Below is a small trained network, with its code and all its weights. Each question gives an input and a class and asks what happens when units are switched off, that is, made to give their printed mean instead of their output.

import numpy as np


def w(rows, s, z=0):
    codes = np.array(rows[::2]) - 128.0
    scale = np.full(codes.shape[1], s)
    scale[-1] = z or s
    return codes * scale


def norm(h):
    return h / np.sqrt((h * h).mean(-1, keepdims=True) + 1e-5)


def f(y):
    return np.maximum(y, 0)


def log_softmax(a):
    a = a - a.max(-1, keepdims=True)
    return a - np.log(np.exp(a).sum(-1, keepdims=True))


def net(x, mask):
    res = np.array(x, float).reshape(1, 4) / 4 @ E
    u = 0
    for l in range(4):
        y = f(norm(res) @ A[l][:, :-1].T + A[l][:, -1])
        res = res + np.where(mask[u : u + 8], y, B[l][:, -1]) @ B[l][:, :-1]
        u += 8
    return log_softmax(norm(res)[-1] @ U[:, :-1].T + U[:, -1])


A, B = {}, {}
E = w([
[131,126,129],'x0',
[58,76,3],'x1',
[24,82,233],'x2',
[204,20,131],'x3',
],0.0037)
A[0] = w([
[64,128,157,92],'L0N1',
[171,72,103,92],'L0N2',
[154,158,183,106],'L0N3',
[183,173,86,4],'L0N4',
[78,251,98,82],'L0N5',
[142,186,79,83],'L0N6',
[173,185,181,77],'L0N7',
[52,93,36,71],'L0N8',
],0.014,0.0039)
B[0] = w([
[94,69,90,186],'L0N1',
[160,84,223,197],'L0N2',
[107,174,112,185],'L0N3',
[11,106,55,181],'L0N4',
[201,66,229,234],'L0N5',
[71,59,119,193],'L0N6',
[126,178,109,193],'L0N7',
[241,202,51,254],'L0N8',
],0.011,0.0059)
A[1] = w([
[124,101,189,80],'L1N1',
[197,68,89,5],'L1N2',
[27,17,23,107],'L1N3',
[202,101,167,14],'L1N4',
[195,89,2,134],'L1N5',
[192,54,50,97],'L1N6',
[81,120,25,38],'L1N7',
[66,100,169,200],'L1N8',
],0.0043,0.0025)
B[1] = w([
[156,111,94,160],'L1N1',
[100,103,119,164],'L1N2',
[3,102,154,198],'L1N3',
[111,127,165,151],'L1N4',
[21,130,93,253],'L1N5',
[50,53,117,223],'L1N6',
[117,128,169,149],'L1N7',
[114,57,40,197],'L1N8',
],0.0058,0.0032)
A[2] = w([
[86,130,98,18],'L2N1',
[67,151,107,25],'L2N2',
[219,58,103,51],'L2N3',
[99,248,81,1],'L2N4',
[95,255,183,196],'L2N5',
[50,99,115,21],'L2N6',
[94,116,164,129],'L2N7',
[20,76,119,173],'L2N8',
],0.007,0.0027)
B[2] = w([
[95,147,60,136],'L2N1',
[200,64,119,139],'L2N2',
[61,108,247,217],'L2N3',
[201,111,155,154],'L2N4',
[254,141,31,194],'L2N5',
[108,93,72,168],'L2N6',
[154,149,104,170],'L2N7',
[45,241,132,252],'L2N8',
],0.0052,0.0038)
A[3] = w([
[124,132,126,84],'L3N1',
[146,107,7,124],'L3N2',
[182,94,185,5],'L3N3',
[150,95,113,120],'L3N4',
[116,186,117,72],'L3N5',
[196,217,140,32],'L3N6',
[2,122,96,48],'L3N7',
[89,103,109,46],'L3N8',
],0.0084,0.003)
B[3] = w([
[112,133,110,128],'L3N1',
[133,214,145,253],'L3N2',
[146,81,184,176],'L3N3',
[113,124,150,164],'L3N4',
[160,104,91,141],'L3N5',
[120,115,52,188],'L3N6',
[2,176,90,231],'L3N7',
[98,133,164,158],'L3N8',
],0.0069,0.0041)
U = w([
[213,239,96,252],'0',
[8,143,117,85],'1',
[162,88,226,50],'2',
],0.013,0.0014)

Each question gives the input, the list of numbers given to net, and the class t.
The units are the neurons (one row each of A and B). Each row of codes is followed by its name. A weight is (code - 128) times the scale printed after its matrix; where a second scale follows, it is the last column's (A, B and U).
mask holds one flag per neuron, layer by layer. A switched-off neuron (its flag False) gives its mean, the last column of its row in B, instead of its output. The means were averaged over made-up inputs and are rounded, as every weight is.
A unit's drop is (log p(t) with every unit on - log p(t) with that unit switched off) / (log p(t) with every unit on - log p(t) with every unit switched off).
The circuit of an input: a set's keep is (log p(t) with only the set's units on - log p(t) with every unit switched off) / (log p(t) with every unit on - log p(t) with every unit switched off). Starting from the 12 units with the biggest drops (on a tie, the unit counted first), units are removed one at a time, each time the one whose removal leaves the highest keep (on an exact tie, the one counted first), for as long as the keep stays at least 0.8.
circuit, biggest first: the units of the circuit, biggest drop first
top k neurons: the k neurons with the biggest drops, biggest first
top k neurons in layer l: the k neurons of layer l with the biggest drops, biggest first
drop when u is switched off: that unit's drop, to one decimal
input [1,6,-8,-1], class 1: circuit, biggest first -> (L0N6)
input [7,7,-1,7], class 0: top 2 neurons -> (L0N8, L0N5)
input [-5,7,3,8], class 2: top 2 neurons -> (L0N2, L2N3)
input [6,3,6,-7], class 2: top 2 neurons in layer 0 -> (L0N5, L0N4)
input [-3,8,-3,-7], class 0: top 2 neurons -> (L0N8, L0N2)
input [-8,-5,-6,-7], class 2: top 2 neurons -> (L0N5, L1N5)
input [0,5,4,7], class 2: top 2 neurons in layer 0 -> (L0N2, L0N4)
input [0,4,-6,0], class 1: top 2 neurons -> (L0N6, L0N4)
input [4,-3,1,-3], class 0: top 2 neurons -> (L0N7, L0N3)
input [4,3,-7,8], class 2: top 4 neurons -> (L0N2, L0N3, L0N1, L0N7)
input [-2,-6,-7,6], class 1: top 2 neurons -> (L0N4, L0N8)
input [-4,-5,-5,8], class 2: top 2 neurons in layer 0 -> (L0N2, L0N8)
input [-3,3,3,-3], class 0: top 2 neurons -> (L0N8, L0N2)
input [7,0,-7,-4], class 1: circuit, biggest first -> (L0N4)
input [0,1,-4,3], class 1: top 2 neurons -> (L0N4, L0N5)
input [-1,3,0,2], class 0: top 2 neurons -> (L0N8, L0N5)
input [1,1,1,-4], class 2: drop when L0N5 is switched off -> 1.0
input [-3,3,-5,-1], class 1: drop when L2N1 is switched off -> 0.0
input [2,3,-1,-4], class 2: drop when L0N6 is switched off -> 0.1
input [-1,2,-3,6], class 2: circuit, biggest first -> (L0N2)
input [5,5,2,3], class 0: drop when L0N8 is switched off -> 1.4
